Below is a small trained network, with its code and all its weights. Each question gives an input and a target symbol and asks what happens when units are switched off, that is, made to give their printed mean instead of their output.

import numpy as np


def w(rows, s, z=0):
    codes = np.array(rows[::2]) - 128.0
    scale = np.full(codes.shape[1], s)
    scale[-1] = z or s
    return codes * scale


def norm(h):
    return h / np.sqrt((h * h).mean(-1, keepdims=True) + 1e-5)


def f(y):
    return np.maximum(y, 0)


def softmax(a):
    e = np.exp(a - a.max(-1, keepdims=True))
    return e / e.sum(-1, keepdims=True)


def log_softmax(a):
    a = a - a.max(-1, keepdims=True)
    return a - np.log(np.exp(a).sum(-1, keepdims=True))


def net(x, mask):
    ids = ['αβεζξστ'.index(c) for c in x.split()]
    T = len(ids)
    res = E[ids] + P[:T]
    u = 0
    for l in range(2):
        q, k, v = (norm(res) @ M[l].T for M in (Q, K, V))
        z = softmax(np.where(np.tri(T) > 0, q @ k.T / 4**0.5, -1e9)) @ v
        res = res + np.where(mask[u], z, O[l][:, -1]) @ O[l][:, :-1]
        u += 1
        y = f(norm(res) @ A[l][:, :-1].T + A[l][:, -1])
        res = res + np.where(mask[u : u + 8], y, B[l][:, -1]) @ B[l][:, :-1]
        u += 8
    return log_softmax(norm(res)[-1] @ U[:, :-1].T + U[:, -1])


Q, K, V, O, A, B = {}, {}, {}, {}, {}, {}
E = w([
[210,251,167],'α',
[121,131,1],'β',
[60,97,189],'ε',
[112,208,80],'ζ',
[74,48,214],'ξ',
[135,244,211],'σ',
[131,182,182],'τ',
],0.012)
P = w([
[1,177,46],'0',
[95,147,121],'1',
[98,141,131],'2',
[103,135,136],'3',
[102,138,140],'4',
[106,136,137],'5',
[107,127,136],'6',
[107,126,142],'7',
[113,128,145],'8',
[112,120,138],'9',
[105,113,122],'10',
[110,124,142],'11',
[109,120,136],'12',
[116,135,159],'13',
],0.0086)
Q[0] = w([
[53,73,190],'0.h1',
[129,106,93],'0.h1',
[151,197,85],'0.h1',
[247,176,117],'0.h1',
],0.012)
K[0] = w([
[176,220,153],'0.h1',
[254,171,80],'0.h1',
[55,50,160],'0.h1',
[108,18,30],'0.h1',
],0.0097)
V[0] = w([
[63,157,149],'0.h1',
[152,1,67],'0.h1',
[214,190,193],'0.h1',
[119,30,77],'0.h1',
],0.0048)
O[0] = w([
[158,161,123,206],'0.h1',
[95,142,3,1],'0.h1',
[91,180,126,134],'0.h1',
[190,133,3,49],'0.h1',
],0.0061,0.0036)
A[0] = w([
[98,164,60,166],'0.n1',
[120,186,131,194],'0.n2',
[129,136,201,164],'0.n3',
[247,158,111,119],'0.n4',
[100,155,133,154],'0.n5',
[95,63,122,3],'0.n6',
[189,86,130,72],'0.n7',
[137,82,154,91],'0.n8',
],0.014,0.0046)
B[0] = w([
[181,107,196,176],'0.n1',
[105,69,103,212],'0.n2',
[159,175,93,254],'0.n3',
[100,53,131,167],'0.n4',
[148,59,141,177],'0.n5',
[2,152,54,134],'0.n6',
[48,108,134,128],'0.n7',
[105,138,175,150],'0.n8',
],0.0094,0.0088)
Q[1] = w([
[154,253,181],'1.h1',
[79,59,131],'1.h1',
[137,56,100],'1.h1',
[50,130,129],'1.h1',
],0.014)
K[1] = w([
[74,145,107],'1.h1',
[201,141,250],'1.h1',
[163,95,195],'1.h1',
[148,62,148],'1.h1',
],0.014)
V[1] = w([
[166,30,207],'1.h1',
[255,236,120],'1.h1',
[121,76,254],'1.h1',
[30,1,127],'1.h1',
],0.0077)
O[1] = w([
[154,65,194,198],'1.h1',
[85,90,116,80],'1.h1',
[146,3,120,253],'1.h1',
[230,121,128,161],'1.h1',
],0.011,0.0053)
A[1] = w([
[114,162,89,50],'1.n1',
[230,128,214,254],'1.n2',
[118,133,128,93],'1.n3',
[16,67,210,167],'1.n4',
[128,149,27,103],'1.n5',
[133,251,90,138],'1.n6',
[116,129,5,108],'1.n7',
[102,71,68,115],'1.n8',
],0.012,0.0066)
B[1] = w([
[121,127,202,128],'1.n1',
[29,91,104,251],'1.n2',
[112,96,116,128],'1.n3',
[118,191,254,232],'1.n4',
[185,13,230,129],'1.n5',
[93,203,3,140],'1.n6',
[208,69,162,130],'1.n7',
[44,113,140,145],'1.n8',
],0.0071,0.015)
U = w([
[94,123,145,87],'α',
[87,180,87,168],'β',
[255,55,167,56],'ε',
[172,25,126,68],'ζ',
[214,140,110,254],'ξ',
[106,159,143,132],'σ',
[49,77,106,98],'τ',
],0.013,0.0055)

Each question gives the input, a string of symbols that net reads in full, and the target symbol t.
The units are the heads (4 rows each of Q, K, V and O) and the neurons (one row each of A and B). Each row of codes is followed by its name. A weight is (code - 128) times the scale printed after its matrix; where a second scale follows, it is the last column's (O, A, B and U).
mask holds one flag per unit, layer by layer, with each layer's heads first. A switched-off unit (its flag False) gives its mean, the last column of its rows in O or B, instead of its output. The means were averaged over made-up inputs and are rounded, as every weight is.
A unit's drop is (log p(t) with every unit on - log p(t) with that unit switched off) / (log p(t) with every unit on - log p(t) with every unit switched off).
The circuit of an input: a set's keep is (log p(t) with only the set's units on - log p(t) with every unit switched off) / (log p(t) with every unit on - log p(t) with every unit switched off). Starting from the 12 units with the biggest drops (on a tie, the unit counted first), units are removed one at a time, each time the one whose removal leaves the highest keep (on an exact tie, the one counted first), for as long as the keep stays at least 0.8.
circuit, biggest first: the units of the circuit, biggest drop first
unit that matters most: the unit with the biggest drop
top k neurons: the k neurons with the biggest drops, biggest first
top k neurons in layer l: the k neurons of layer l with the biggest drops, biggest first
drop when u is switched off: that unit's drop, to one decimal
input τ ξ α τ ζ ξ σ ε β ξ σ, target τ: circuit, biggest first => 0.h1; 1.n2; 1.n4
input ζ ξ τ α ξ ξ α ζ σ ε ξ ζ, target ζ: unit that matters most => 0.h1
input ξ β ε σ, target ξ: top 3 neurons in layer 0 => 0.n6; 0.n1; 0.n3
input ξ ξ α ξ ξ β τ τ, target ξ: top 2 neurons => 0.n6; 0.n1
input ξ ξ σ α σ σ σ ε ξ σ τ ξ τ σ, target ξ: top 2 neurons in layer 0 => 0.n6; 0.n3
input α ζ σ σ σ ξ ζ ξ α α, target ζ: circuit, biggest first => 0.h1; 1.n4
input ξ ε β ξ α ε ε ζ ζ, target ε: circuit, biggest first => 1.h1; 0.n1
input ε σ α ξ σ β ε ζ σ, target ε: circuit, biggest first => 0.n1; 1.h1; 1.n4
input β ζ τ, target β: top 2 neurons in layer 1 => 1.n6; 1.n4
input ζ τ τ α β ζ ξ τ ζ ξ ε ε σ, target ζ: top 3 neurons in layer 0 => 0.n3; 0.n1; 0.n2
input τ β σ α τ α σ α σ σ, target τ: top 4 neurons in layer 0 => 0.n1; 0.n5; 0.n2; 0.n3
input ε τ τ ε ξ α ξ α ξ ζ ξ β β τ, target ε: top 3 neurons => 0.n1; 0.n3; 0.n5
input ζ β ξ α τ ζ ξ α τ σ, target ζ: top 3 neurons => 0.n3; 0.n1; 1.n4
input ξ α β β τ α ε ε ε ξ α ζ, target ζ: top 2 neurons => 0.n4; 0.n1
input τ σ ξ ξ σ α α ζ β σ ξ ξ ε τ, target τ: top 3 neurons => 0.n1; 0.n5; 1.n2
input β β σ, target β: top neuron in layer 1 => 1.n6
input τ α ζ σ ξ α ξ τ ε β ξ ξ τ τ, target τ: top 3 neurons => 0.n1; 1.n2; 0.n5
input β ξ ξ ξ α τ, target β: top 2 neurons in layer 0 => 0.n4; 0.n2
input ζ σ α ξ ε β σ τ ε ε ε τ, target ζ: top 4 neurons in layer 0 => 0.n3; 0.n1; 0.n2; 0.n5
input ζ σ β τ ζ σ ξ ε β ε σ α, target τ: unit that matters most => 0.n4
input σ ζ σ ξ τ α ξ σ α, target τ: drop when 1.n7 is switched off => 0.0
input ζ σ ξ τ ζ ξ τ ξ α β τ, target ζ: drop when 0.n5 is switched off => 0.2
input β ξ α σ β ξ α τ ε ε σ, target β: drop when 1.n2 is switched off => 0.1
